Each row has a hidden value. The values are split into ranges, and the grade after each row names the range that its value falls in. Each part has its own value, ranges and names.
[ -17  181  204   16 -185   79  113  -87  454  -35  132   71   56   24
    6   91  113 -151  116 -145  103  135  -15   72  -11  209  133  -72
  -37   87 -188    1   24  197 -129  154  -74  209 -205   89   88   55
 -179   41  108 -230  171  154   79   68 -334 -152 -150 -221  159  260
  204   13   45  116 -305] | (60)
[ -75 -141 -122   20   98 -156  149  318   51 -196   96   54  265 -239
  234   59   90    5  415  301 -148  177   -9   94  316  -14  129 -275
   30  244  -31  109 -260  209 -293  200 -431  166 -218  113  139  267
  189 -141 -203 -395  128  186  385   99 -119  -27  587  367  -12   20
  192  -88 -230  281 -169] | (74)
[ -65  -71    9  -50   19   -7  -24  -69  108  -24  -43  -25   77  -58
   10   69   67  -56  -96   -1   17   37  -40   60   47   -5   49 -150
   26  -36  -38   80 -111  181   11   59  -65   36   87  117  -32   11
  -50  130   11 -177   32  104  -11    9    0   32  -10   93  167  -70
  135   37   25  161 -150] | (81)
[ 171 -172 -126 -218   -5   86 -141   68 -111  -45 -112  206 -111  -95
   19  109   63  131   66   26   36   55  124  -81   37 -221   64   84
  -82 -137 -114   86  122 -242  -71  -50  -34  -74 -144 -206  -12  167
   40  -84   82    1  -18  151  129 -131   85  -94  111 -140   21  -60
   51  -20 -103 -154  -62] | (87)
[-132   13  271  405 -297  369 -156  -44  397 -254   30   70   69 -147
 -279  284 -149 -189  223    3  227 -142   54 -180  -87  184   25  -46
  398  424   40   67 -205  340  416 -154 -343   -5 -340   48  103  165
 -177  -28   64 -368  160  236  -10  -74 -367 -107 -335  408   21  150
  192 -156  156  143 -336] | (81)
[  50 -234   20  -97 -206  292   90   44  180  -35  -17  -79 -119    9
 -122  442 -146    5  -62 -110  105  -79   37   26   90   37   89 -150
 -160  -71   41   50 -114  -25  -31   68   46  -91   39  -12  -36  195
   76  143   42   59   85    8  -96  -64  177 -191 -209  225   98  -50
  -45 -207  -22   57  -29] | (89)
[  47 -149   71  -16   46 -100   68  -25  -98   -1  -35 -214 -111  148
    5   37 -151   32  -76  -89   78 -220   24   84   68 -115  117  -29
   64   15  -71  -55   14  -44  -35  -38   68 -105  353   46  -34   56
 -269  198   28 -238  109  -44   55   18  218 -204 -142   65  173   25
  -75  103   42  -14 -175] | (77)
[ -27  119   -2 -103   91 -305   92 -107  304 -171  -63  -28   47 -221
   54 -270   90   91   72 -100 -239 -106  -49  109    8   25  182  -49
  169  -35  -78  -15   78  269 -453  -41    1  -68   28   62  195  277
  -97   95   19  -87  132  199  207   79  -36  275  172 -322  102   45
  166  147 -102  -79 -350] | (89)
[-107  101   78  -24 -255  142 -312  -38   90  -61 -154  118 -149   34
 -191 -156  -42  -25   16 -142   95 -115  116   73 -156   50  -84  130
    5  102    2   24    8  114  262   56 -157  121 -155  -13   77  250
 -315 -137   48   42  127  106    2 -247 -585   15 -287 -181  -16   38
   83   40  332  108 -144] | (57)
[-126 -227 -155  -73  101  114 -155 -206   97  -41   14 -167   54  -14
  104  -82  117   55  -47  -23  356  144  -69   81   84 -147  -17  154
 -120 -260 -144  117   51   -5  199  -24  181    8  -69 -273 -147  -92
  157  133  -21   91   19  214  -80  -62  -99 -185   11    3  130   24
   60 -296  -88 -201 -208] | (77)
[ -35  -62  129  112 -162  -26  215 -286  286 -208 -151 -165   -5  -38
   12  180 -203  136  -74   91   33  -55  -77 -209 -216  125   81 -108
  277  119    9   99 -363    3  -55    4    2 -153  -86   -7  270   83
 -122  101  175  166  -49   17 -223  -89  140   64 -108  231  106  247
 -296  157  -76 -131  -76] | (57)
[  69 -171  -38 -176 -245   46   14   84  -15 -267  227  215  -57  168
  152  -38    1  231   34   71   34  -68   86 -131  157 -107   27  -20
  183  144   77  -53 -150    5  -19 -119 -198   11   -9  -43   85 -140
  111  -52 -202 -186  109   50  -36 -192  -66   71  257  313  -97  -68
 -158  -47  -72 -105   -6] | (76)
[ -32   76  -36  149   27    9   27   11   97  175  148  239  140  -44
  179 -311  363  -90   28  142  147  181   11  127  142  -29  187   -5
  -78  -72 -105  107  326  267 -159   86  -87  402   57  -49   53 -309
 -106   29 -163 -360 -127  117  307  114 -129  -63  199 -175  205  -57
  161  221   98  161 -334] | (60)
[ -85  -96   73  -39  -15  -85  183   40  120  -68 -186   75 -103  -94
   80  510 -151 -183  174  -53    6 -289   13   98  124  -37 -160   44
 -299  -50  196 -129   68   38 -102   98   84  166 -155  -42 -125  355
  167 -154   22  332   87  -10  100   -6  121   52   68  -62  -48  -34
 -109 -189  -95  -27 -170] | (79)
[ -15   43  135   65   94 -226  187 -414  405   92   45 -210  119  336
  170 -219 -233   12 -109  -73  117   62 -283  263 -573  394   87  -63
 -229  177  -17  -30 -145  208  -40   59  153  118  141   52  140   -6
 -179  103  -19  116   81  213 -111   20  -34   82 -193  -69  148  274
  247   89   28   86 -140] | (87)
[  96  -67  -88  -70  -23  -82  -51  -27  130  -84  -53  -76   73 -127
  -99  -84  136  164  -87 -100  -39  132  -14   13  -21   56  101   24
   30 -191  -92   64  -11  106  -92 -132   75 -135   74  -48   75  105
   12   46    9  112  -33  145   13   10  -23   78  -45    0   30  -51
   24  116 -168 -144 -104] | (57)
[   3 -106 -138  -76   -5 -237   77  100  -15  -18    4   49   -2  -42
  269 -195 -111  106   64  -24 -258  -65  -19  445 -104   40   40  -17
 -196  124  176  -42   40  187 -249  105  -67  116  205  -30  -38  113
  132  -69 -165   77    0   44  129  -30 -133  160  323 -196 -105  -16
  270  -87  -98   35  -46] | (76)
[ 109 -137   60  -96  -19  251  116   67   32   94   -2   86 -209  -78
  -48  126 -234    5 -152  -81 -121 -151  127   88   71   86  223   31
 -184  -82   21   54  173   10 -241  -70   32    1  214 -114  -20  191
   65   92  -93  -88   38   55  -15   16  392    2   37  -14   27 -163
  117 -165  -10  -62  -75] | (86)
[  64    9  326  444 -239  338  -74 -139  167   90 -186 -170  -88  238
 -132  121 -409  -20  -83 -227  244 -125 -141  172 -757  397   22  197
 -337  369  226   80 -168  133  248  -16  135  103  203   72  147  196
 -280 -131 -134  363   26  125 -185 -388 -217  -74 -559  228  -52  241
   20  -46  302  139   29] | (87)
[  21  -44   58   26   35 -143  178 -201  223 -152  -54  -81   47   16
   54  132  -85   84  -67  -92   33 -139 -199   23 -192  216   46  -53
   -6   25    8  -23 -183   67  -55   63 -108  -42   92   22   54  136
  -56  122  139   -7   65   -2  -67   83   83   37 -167  108  230   84
   23  144 -107   56 -189] | (79)
[  61   18   90 -186  211 -125  -57  -74 -159  -63   69   22  164  133
   82  -78  132    4 -153  -18 -288  221  206   63  150  190 -111  211
 -185   -4  224 -179  112  254  122 -104   96  173    5 -176  255  -37
  298  -39 -302  116  115   30 -234  -79 -123  176  314 -159 -189 -244
  -85   79 -188 -184 -101] | (57)
[-150  -15 -244   62   98   25 -310  101 -166 -106 -396  185 -105    5
  135  372 -202   40   -7 -202  -31 -306  173  224    5 -232 -136  -93
 -259  223  364  -98 -118   72 -108  248  112   85 -226   69 -140  100
  -69  -78   16  166  223  102   63 -436 -332   95  131   91   32   80
 -138  -93  -49  309 -262] | (77)
[  85   52  118 -193  -35  -31  -63 -127 -200 -205  192  274  -68  176
  311 -377  -93  205   67  398  -74  -51  167  -74  -42    2 -183  238
   97  250  268 -157  195  -59  268 -175 -274  166  -12 -492  442   -6
  205 -141 -286 -128  115  100  -75 -144  -57   53  487 -279 -165 -118
   -7  -29  -18 -314  -82] | (79)
[-250  -64   28   79 -328  428   26   40  228 -138  -90  -36  -65 -159
 -251  262 -148 -174  154 -211  163 -121  -79  112 -261  344  -70 -106
 -130   83   48  126   34   36  143  -68  -55   36   34 -120   -3  231
   19  -47   -2   80  -13  129   51  -17 -133 -177 -417  215   64  140
   76 -147  -40   72 -229] | (86)
[-120 -217 -278   67   99 -215  -14  -86  -76 -327  -11  -23  151   12
  236  125  150   29    0   68   15   31  -48  119  141   69 -131   42
   52   39  257  -62  -90  131  165  141  -57 -114  -17  -66  -61   -2
  211  -51  -35  -63 -120  -22   72   50  -97   60  130   35   75  -37
   21   17 -147  -65 -282] | (70)
[  65  217  135   77  126 -173   52 -165   72   -7  -27   -5   -5   75
  151 -161  115   -1 -206   48   12  107  -94   94 -202  248 -222  290
   -9 -178   36  -88   96   24  230    0   -8  106  262 -130  132  -67
   33   40 -148   26  -70  110   -2  194 -130  -71   17 -416  122    3
   87   96  -48 -172 -201] | (76)
[ 279 -446  -71 -204  -47  -78   79  162   17 -146   30  164   32   62
   17  204   10  -18  100  -65   92  -87  -61   47 -171    9  111   20
   37  -37  -78  -59   13 -244  210  -78 -339   52  101 -167 -122 -133
  101  -23  127 -214 -130  -56  -51  104   39 -308  -92  167  -82 -350
  119  153 -157   60  122] | (70)
[ -84  -18   93  -65 -133  212 -137  -82   32  -72 -122 -214   74 -154
 -167   20   31   94   21 -154   41   45  -72   26 -133  -33   60 -131
  -19  -17  -38  134  -27  152 -107 -191  228 -226  117   80  210   69
 -204  108  -97  181  126  227  -52 -296   91   90 -190   81   79   38
 -132   -5   56  -69  -74] | (70)
[  36 -202  -89   23   15    9  -59 -152   49  -19  -47  -95   -4  143
   -8  238   35   45    4   34  124   65  -59   19  -89   36  -75  -18
  -65  -54   46   22  -77  -69  199  104   13 -136 -113 -112    7  115
   15  106  112   54  -34   51   49  -23  -33 -203 -265  -36  221   81
   36   -8  -24   15 -229] | (81)
[-203 -232 -288  -68   70   33 -416 -225  -70  -24  118  -33   -2  157
   73 -274  -87  179   57   89  344 -453   76   85  139 -412  -17 -222
  307  226  -47   29   24  184  377 -119 -193 -274   22  -25 -118  -52
 -382  295   66 -509  220  232  146 -192 -151  -30 -130  142  406   -7
  338  -79  340  158 -422] | (86)
[ 147  -15    7  -55 -188 -383 -187  -58   30 -268   77   43  100  223
  131 -209  280  -16   23  106   71  195  -61   82  -71  -83  -43  148
   19   27   54    9   27  -85  158   32 -145   94  -67  -34   20   71
 -133 -307  170  108  -85  -78    8 -115 -412   18 -160 -249 -127  -24
   86  233  171   88    5] | (87)
[ 144 -246  109 -240  -10   43 -114 -242  300  105  119  -15   97  265
 -142   20 -147  184 -154  -43  132 -106 -105   43 -187   10   35 -235
   57   50  -21 -144 -338  300  391   -9 -211   18  -56   44   78 -166
  -85  461   38 -150  318  104 -362  -79 -141  -67 -227  301  209 -277
  141   27   95  277   47] | (57)
[ 147 -135  -47  -21   98 -182   91 -164  167   65   49  174   72  148
   70  108  127  104   35  168  169   89  -77  -82 -218  119 -123   15
  -39 -134  -20 -141   47  -43  290  -50 -155   89  -44 -340  112 -130
  218  128    4  -76  -78  131  113  246   16 -263  -13  -86  185  -76
  114  148 -258 -160 -231] | (89)
[-129   80  -60   59 -135  -67   26   18  260 -114  -53  188  131 -185
  -12  117  194   11   95 -145   51   40  -17    5 -115  106  111 -226
  -46    9 -102   72   43   87 -239  -83 -169  133  -38 -134   58 -145
   12  -43   94  -73   11  140  114   20 -191  -26  -46  107   86   94
   75  124 -231   46 -273] | (89)
[  12 -161   81 -155   -8    0   79   24  108 -151  -55   71  -77 -122
  -15   44   49 -207   48  157   -8  204  206    5  295  -91  211  139
   22 -162 -116   -7  188  -63  -62  128   10  117 -187 -251  115  174
   62  -26   48 -185    3  -12   36  160   93 -291  196 -339 -142 -184
  -35  -70   45 -220  -95] | (70)
[ 241  -24  183  -32   99 -263  194  286 -113 -315   74  207   -3   85
  477  276  -46  -89   85   34 -276 -324  163  204  370 -193   31  218
 -161  210  455 -258  140   20 -365   92 -112  245   35   51  110  -11
  184 -259 -269   71  200 -190  -82 -211   74  151  568 -161 -340 -361
 -235 -131   37  107   64] | (70)
[  50 -112  -36 -138 -247  192 -212   34  -82 -172  -71  197 -150  147
  204  192   55  -55  -21 -413 -175 -268  -41  178 -262   76  -76   37
  210  276  251   -6  -52  104   20  136  -89 -132   94  456 -148 -139
 -241 -108  -40 -253  -97  195    6 -520 -396  354 -188 -278   37  -15
  230   31  266  243 -162] | (77)
[-146 -171   50  356 -219  181 -251 -155 -132 -148   12 -103 -245  421
  345   67 -328   -3  225 -107  275 -456  -63  225 -356 -135 -151  224
   79  556  364   19   31 -117  223   -3   22 -104  -43  -25  -94 -108
 -307 -198  -88   31   43  147   54 -648 -366  -19 -309  -83  -16  394
   33 -410  408   56 -307] | (87)
[  32 -152   30 -196  137   91  -18  -97  142  -54  -30 -207  150  -44
  -56  112   71   29  -89 -174  101   37  -50   84  116  -82   57  -18
 -120 -199  -88  -11  -62  133   28  -15  184   16   -6   -8   32  -57
   37  294  -11  134  204   61 -252  -66    0 -126  -27  124  127 -158
 -162  -16 -116   42  -64] | (60)
[ 135   37   13    7 -149  -29 -138  -21  250   88  -59   30  -40 -117
  -54  -81   -4  101 -107   -5   89   -7   54  127  -26 -148   81   54
  -58 -181 -111  108   65   34  -21  -69  -12   11  -64  -96  -29   43
 -179   -7  146  296   10   89  -98  -76 -166   10 -122 -181   -9  -58
  104  -70  138   18   57] | (81)
[ 170 -331 -305 -226   85 -131 -162 -106  318  161 -111  382  108  -64
 -170  215   48  344  -96  257  262  122  -34 -152 -137 -168   24 -390
   54 -301 -188 -136 -308   79  374   66 -355  -33 -303 -307   10 -247
  139  420  216 -202   92  229   -6  257  -12 -323   33  276  286 -389
  160  121 -258   73   -6] | (60)
[ 278  -49  175 -292 -287 -158   10   51  490 -236   30 -126   27  -56
  -44  383  -16  -16   63 -272 -118 -244  -22  178  150 -199  164 -205
  161  -11 -118  -17 -212  -39 -197  141 -239 -186 -299  290  -38  171
 -358  105  519  200  287 -136 -353 -177 -305   -9 -371 -216   11 -109
   58  -50  230  390  184] | (70)
[ 183  -98  165  -67 -113  -94  131   68  -13 -413  -37 -100    2 -115
  132  379  -79  -16  176 -212 -141 -188 -221  221  -10  -85  -12  101
  -32   73  137  -40  -53 -197 -223   51  -77 -148  -57   78 -115  170
  -74  -72  255  261  140 -230 -148 -132   80    5 -156 -118  -23   57
 -142  -82  -81  117   58] | (77)
[ 197  -70  162   62   25  -46  211 -140  207   54   62 -259  116  110
   99  -20  -93   58  -75  -60  192   52 -205  255 -206  127   96  109
 -299  -39  -56   -4  -56   86   23   89  144  100  232   14   45   69
  -92  148    0  237   64  -57 -155   72   65 -209 -137   -7  135   77
   13   65   14   36   62] | (60)
[ 184  110  156    0  111 -289  -18  -93  181  -88   23  200  155  -26
   14   69  201   74   11  118  123  -92   73 -108  129 -107  -32  130
  -31 -136   -7 -221  155  130  131 -124 -154   77 -129 -207  251  -51
  -65   21   19   84  195  -10  -47  111  -38  -82   58 -206   35 -306
 -121  188   57 -137 -107] | (60)
[  68 -123  119  -99  -66   26  -22  -30   30  114   23   -7   -8   70
   26  -39   52 -119   39   66   92  115  108  192   22 -141  184  -28
 -139  -17  -90    1  238   26   -1   75   54   95   77 -121  116  -52
 -184   94   -1 -149   40   19   37  -24   37 -307  -42 -353   22 -119
  112   15  237  -16  -41] | (57)
[-182 -111 -105 -244  -81  260   59  -37   87 -416  -47 -204   29 -197
   26  214  -65 -205   73 -139   75   33  104  176  223  136    7   64
 -292  -24  116   75  212  -48  -62   19  311  -84  -24 -209   27  488
  239 -148   34  215   58   58  -91  -34  128  -78   42 -123  -97   65
   10 -251 -149 -220 -178] | (79)
[ -59  -13  -49   23  -79 -303  -93  -83  -49  -51    4 -351   44   44
   46 -415   30   61  -38  130   67  188  -67  319   17  -53   -1   74
 -179  -54  -28  122   37   73   43   46  104   -2  282  -79  -16  396
 -132 -105   34  204  -19  -42  120   47 -148  -47  -86 -174   10  167
  184   18  112  -40  -62] | (87)
[  16 -145  -68   93 -237  -83   -5   -1   69  -74  -99 -115  -27    6
  -61  -62  -51    8   35 -133  173   74 -149  300 -288   55   71   42
 -176  -15  -64   88    5  -71   44   73   37   25  166  -76 -172  129
 -179  -83  195  188 -124  -92   75   35 -174 -217 -344  -35   20  186
  100   98    9   33   -4] | (87)
[  41  -84   17  -53   30 -190   19  -19  113 -100  -59  -37   12 -103
  -51  -41   54   44   31   10   50  -17  -15    8    2  -56  105   19
   32 -152 -148   15   82  -61  -57 -126  -98  -27   86 -202   57  111
  -31   33   90  -35   41   53   70  124   66 -140  -43  -50   33  -91
   39   56  -96 -123 -133] | (87)
[  64 -100  138  -96 -287  264  188  154   80 -193 -192  -71 -151 -163
 -162  300 -190  -38   83   38 -264   88   93 -128  -17  196  102  -88
  148   99   53  146 -238  -98 -200  127  -41  -38 -139  100  286  450
  -21  -83   39   62  -59   15  -13 -123   71  -26   -8  130  -95  113
 -272  107 -105   43   12] | (74)
[   9  -72    2    3   79 -136  -29 -123  126   13  -72  -37  -92  113
  -66   87   39  -66 -151  -55  143  -47  -68   95   -4   37   -5   79
  -80 -237  -86  -51   37  -27  135  119  -21  -36   90  -45 -116  115
 -144  137  124  -80   36  -14   74  183   -6 -215 -316 -195  233  -84
  102   29  138   36 -229] | (86)
[ 178 -108  184   57 -149   17  308 -112  279    9   74 -206   22  280
   44  -81 -348  -14    1   40   -9    0 -198  209 -436  340  168  -96
  -58  305   65   41 -243  119  -72  118   66   38  154  269  213  210
 -273   44  -61   66  -27   29  -52  -18  116    3 -195  141   49  193
   44  225  147  241   90] | (76)
[ -25  -97    9  278  -51    0   94 -130   72   43  -40   26  -30   38
   74   40   -2   -2  -30  -28  180  -73 -149  123 -132   66    1  156
  -57  -18   41   35   -2  165   51   94   62   24   80   82 -128  -43
 -162   18  -44   67 -146  -18  137   34   26   20 -171  -18  194  116
   -7   69  146  -26 -196] | (76)
[ -41 -105 -176    2    3 -108  -93 -167  -19  -37   86 -136   93  292
  187 -139   30   81 -121  -32  354   42  -21  214  -53  -87  -30   24
 -258   11    1    5   46   -5  168    0  219   25  198 -103 -108 -134
 -100   15  -18  121   10   21  -41  -82 -112 -168 -100   59  125  139
   22   44   43  -36 -113] | (76)
[  78  -25   60  -59  -57 -168  216   22  -27 -112  255 -136   45   39
  401 -228  302   73  -36   77  114  242  -29  103  362 -153   59  334
 -201 -270 -102   97  198 -102 -257  -10  141  267  223 -198  -50 -117
  247 -139 -174  205  -77 -105  -30   10   -4  -79  367 -162  -87   72
 -177 -137 -148 -306  -22] | (60)
[ -99 -120  -16   53  136 -296    5 -100   92   37  -94 -123  147   41
   92  170  113 -149   35  173   -6  186  -16   86  148   -4  -94  -45
 -110  -48   66  -22 -145  261  113  216   55  130 -146  102  -33  220
   73  -39   -3   48  -18   82  130   71 -128   21   84  -38   58    1
   83   14   -7   86 -226] | (60)
[  18 -140   13  -16  -72   97  -40 -122  121 -121 -100 -128  -30    7
  -14  -68  -70   13  -66  -74  157   39 -120  137 -173  -21   76  105
  -10  -39  -73  104 -117    2   77  102  103  -44   28   54  -34  109
 -175   81   65   93   -4   41  -85  -87  -85 -109 -171  -26   91   72
   -9   18  133   23  -17] | (76)
[ -31 -123   56  -82  236 -236   20 -214  217  -97   55   92   -7  476
  465  155  -65  -25   79  180   93 -231   48 -138   71  -88 -195  112
  106  195  252 -216 -224  116  121  136  -27  171 -398  104  198 -101
  112  -77 -298  -31  195  325  -41 -330 -234  211  373  -18  -52  -86
 -141 -201  134   35 -261] | (70)
[ 139  -55   38   27  -62  -22   47   20  -16 -118   29  -94  -95  160
  147  -79   12   82 -169  -48   92  -38   42   77  103  -70  130  197
 -125  -55   58   50   44  -96 -150   41  101   86  232  -37   26   62
  -48  -45  -70   87    5  -94  -63 -132    8  -78   14   10   -6   -3
 -169   35   64  -18  -37] | (87)
[   2 -198   52   82 -240  -43   46  -98   30  156  129  168 -193  179
    7   20 -128  134   42   77  179  -87  -55  -45  -61 -156  184 -167
  130   55 -146   10   20    3 -119 -130 -102  -87   87  -52 -146 -231
 -284   97   54 -327    4   84  230   -9  287  -43 -181  111  168  134
   85  -64  109 -103 -168] | (87)
[  69 -252 -200   22   79   56 -290   -1  -68  -65    1   58  122  -63
   62 -159   13  227  -11 -102  -37 -171  -52  172 -106  -12  -32  114
   90   95  232  -24  -40  417  192 -181  -31 -213   75  122  -15  -61
   15   11 -309   11   -2  303   16 -289 -138  398  107  127  -37 -302
  211  -87   85   -7  -86] | (77)
[  36   59  117  142   15 -314  113 -209  130 -168  -17  -29   35  184
   94 -110  112   24  -65   13   -9  135 -149   59 -226  184   17  161
   20  -17   74 -120   -3   75  -55   60   88    1   87  -38  197  -36
 -105    1  -49   49  -25  -23   75   86  -53  -33 -121 -272   56   93
 -122  238   25 -156 -218] | (76)
[ 102  -80  176 -257 -125  109  187   11  283 -261 -138   21 -175 -146
 -184  210  -47  -37 -172  -79 -174   98   48 -163  108  146  291  -59
  168 -178 -139   37 -194  -79 -271  176 -110  -26  -14   22  186  318
   19  169  155 -267  107  -16 -121  118  168 -136  -29  -27   37 -135
 -113   78  -84  -20  -53] | (70)
[ 104  -56   -5  -46 -144   -7   81   22   71 -134   10  121   20  -63
   56  150  148   65  -80 -226  -63   -3  -41  143   18   62   45   26
   31  -62   50  -84   -7  153  -81   90  -25  -17  114   96  -64 -171
  -22  110   23  -63  -24  -73  -42   12  -94   17  -34 -128   96  -57
  -23  135  -83  -20  -91] | (70)
[ -50  -42   39   53   94  -40  -57  -75   43   21 -179 -255  -47  -57
 -197 -154 -104  141   14  -35   52 -118   20  -11 -169   78   32   44
   37  -65 -109   39   13   22   72 -176    4 -127  202 -196  259  298
 -132  134  -77   38  102  172  105   14   -1 -165 -168   44  116   23
  -36   76  -42 -163 -245] | (87)
[  19  -71  -68  140   -4 -172  190  -51  247   22 -104  -89  141 -212
  -10  -33  -95  161  139  116 -127  105 -175   33 -295  256  102 -191
   39   79  -29  121 -203  243 -222  -58  -38  -54   15   42  165  301
   42  -12  -22   83 -119  268  250  120  121  198   86  215   93  209
  168  173 -312  -20 -186] | (79)
[ -64    7  221  191  172 -321   98  -95  -53   54  -54 -343   67   68
  -70 -112 -240  -41  119   68   -2 -185  -87  237   52  -34  -24  -16
   73  187  -45 -127 -127  337   85   22   31 -132  190  283   62  326
 -488  155  -77 -111  253  -33  205  163  127  -20 -113    7  189  134
   21  125  238   74 -185] | (87)
[-193   10  -30   23 -410  251  133   28  391  -66  -25 -274    5 -262
  -28 -113  -42  -76   58  -87   32   37    8  246   -5  117   76  -78
    9  -70  -53  318   46   64 -195  -18  128   93  -37  -59   92   65
  -64  -72   43  483 -176   60 -157 -132 -267   43 -112  -19  -97  205
 -107 -141   23   40    7] | (89)
[ 153  -70  120 -301  -79 -171   52   99   -1 -391    1    3   36 -176
   46  218  177  -54   42  122 -210  285  234  -37  435 -179  137   99
    9 -150  -63  -21   57 -200 -182   72  -75  -97 -205 -219  203  252
  139 -129  159   71  121 -175 -166   35   61 -197  240 -366 -245 -186
 -155  -79  -53 -269  117] | (89)
[ -52 -184    0  156 -105 -138   10 -116  237   -7  -10   25    6  212
  130  153  120  -82  116  106  194  -11  -20   32  -31  -76  -33   36
  -54    6  174  -63   21  131   76  111   81  154 -195  -76   59  -64
   57  -56  -70  145  -73   77  125 -125 -200  -83  -78  -81  -14  -15
  -98  -45  123   -9 -245] | (87)
[ 101 -266   76  -15  175 -180  110  -83  173 -210    5 -164   78  129
  -23  258    0  -81  116  -82  -81  -88 -213   53 -120  174  111   -4
  -25   19   45  -42 -110  -38  -54   68 -161 -109  -69   12   65  272
   37   95  107  -88  108  -24   34   68   86 -128 -299   59  134 -114
   75   42  -29  186 -234] | (86)
[ -23  -88 -194   15 -103  -30 -149   43  -54 -261 -121    0  138 -183
  121  132  197   58   16 -187   33  190  -56  242  -46  -25  -60  129
 -181  -73   33  122  -42  -50    3   95   13  -79  -95  -62 -154  -50
   45 -195  115  356 -105  -38 -102 -172 -332    6  -42 -107  -61   73
    2  -66  -84  -41   31] | (89)
[ -17   65   58   99   96  134   45   22  199  328 -273  187  -70 -199
 -179  109 -223   89   13  -40  -75 -209   85   21 -277  249   23  -88
 -206   -9  -12   -2    0  237  -49   -9 -168  207  -46 -128  226  209
  -40   99 -123   81   86  256  122   27  -35   32   20   74  144  -83
   90   84  -84   97 -207] | (79)
[-175 -182 -266 -174  133 -157 -206   23 -197 -295  -67   12  115  -44
  217  -55   39   43  -14   76 -107 -128  101  119  257 -108 -127  -39
   69  131  279  -50  -96  275  108   29  -45 -110   63  117   10  151
  106 -124 -230 -118   62  165   52 -205 -109  342  382  100  -79 -248
   73  -63   36   19 -161] | (60)
[ 123 -158  -47  -76 -222  124   11   41   99  -53  -51   84  -41 -109
  -49  249   58  185   70 -122 -109   -1 -105   77 -135   39   19 -158
   54   12   57   25 -179  111  -76  133 -138 -149  -17  113   15  112
   17  164   62  -49    2   65  100  -91  -85   -1 -124  -14  200   41
  107   38  -98   93 -109] | (87)
[   7  -40  -63  308  -45  -81   32  -99   89  122   -6   41  -51  105
  116 -185   11   96  -37    3  198    4  -73  223 -170  118   38  203
 -100  -14   32  -32   87  191   75  141   36   96  117  -70  -32  -83
 -164   15 -107   -2 -127   42  217   75 -183 -104  -96 -191  148  132
   85   69  128  -91 -243] | (79)
[ -70   -6  -25  -67   62 -245 -255 -164    1 -125 -109  -94   52  159
   39 -121   97  -65 -181   40  114   59   54   53   53  -95  -92   34
   58   -3   44  -47  -98  167  291   78   60   33   88  100  -26  139
 -150  -11   39 -131   67  114  -15  -72 -271   30  -48  -87   56  -51
  117  136  149   63 -194] | (70)
[  59   34  -22  -51 -332  224  247  126  266 -259 -134  196   96 -433
 -130  379  124  192  113 -101 -146   73   -5 -224  -58   93   56 -251
  188  -47  -47  131 -218   -1 -337  -76  -93   -4 -221  -27  235  -60
  148   76  125  237  -83    6  -74  -31    0   39  100  336   78  153
 -410  303 -501  -42  -44] | (76)
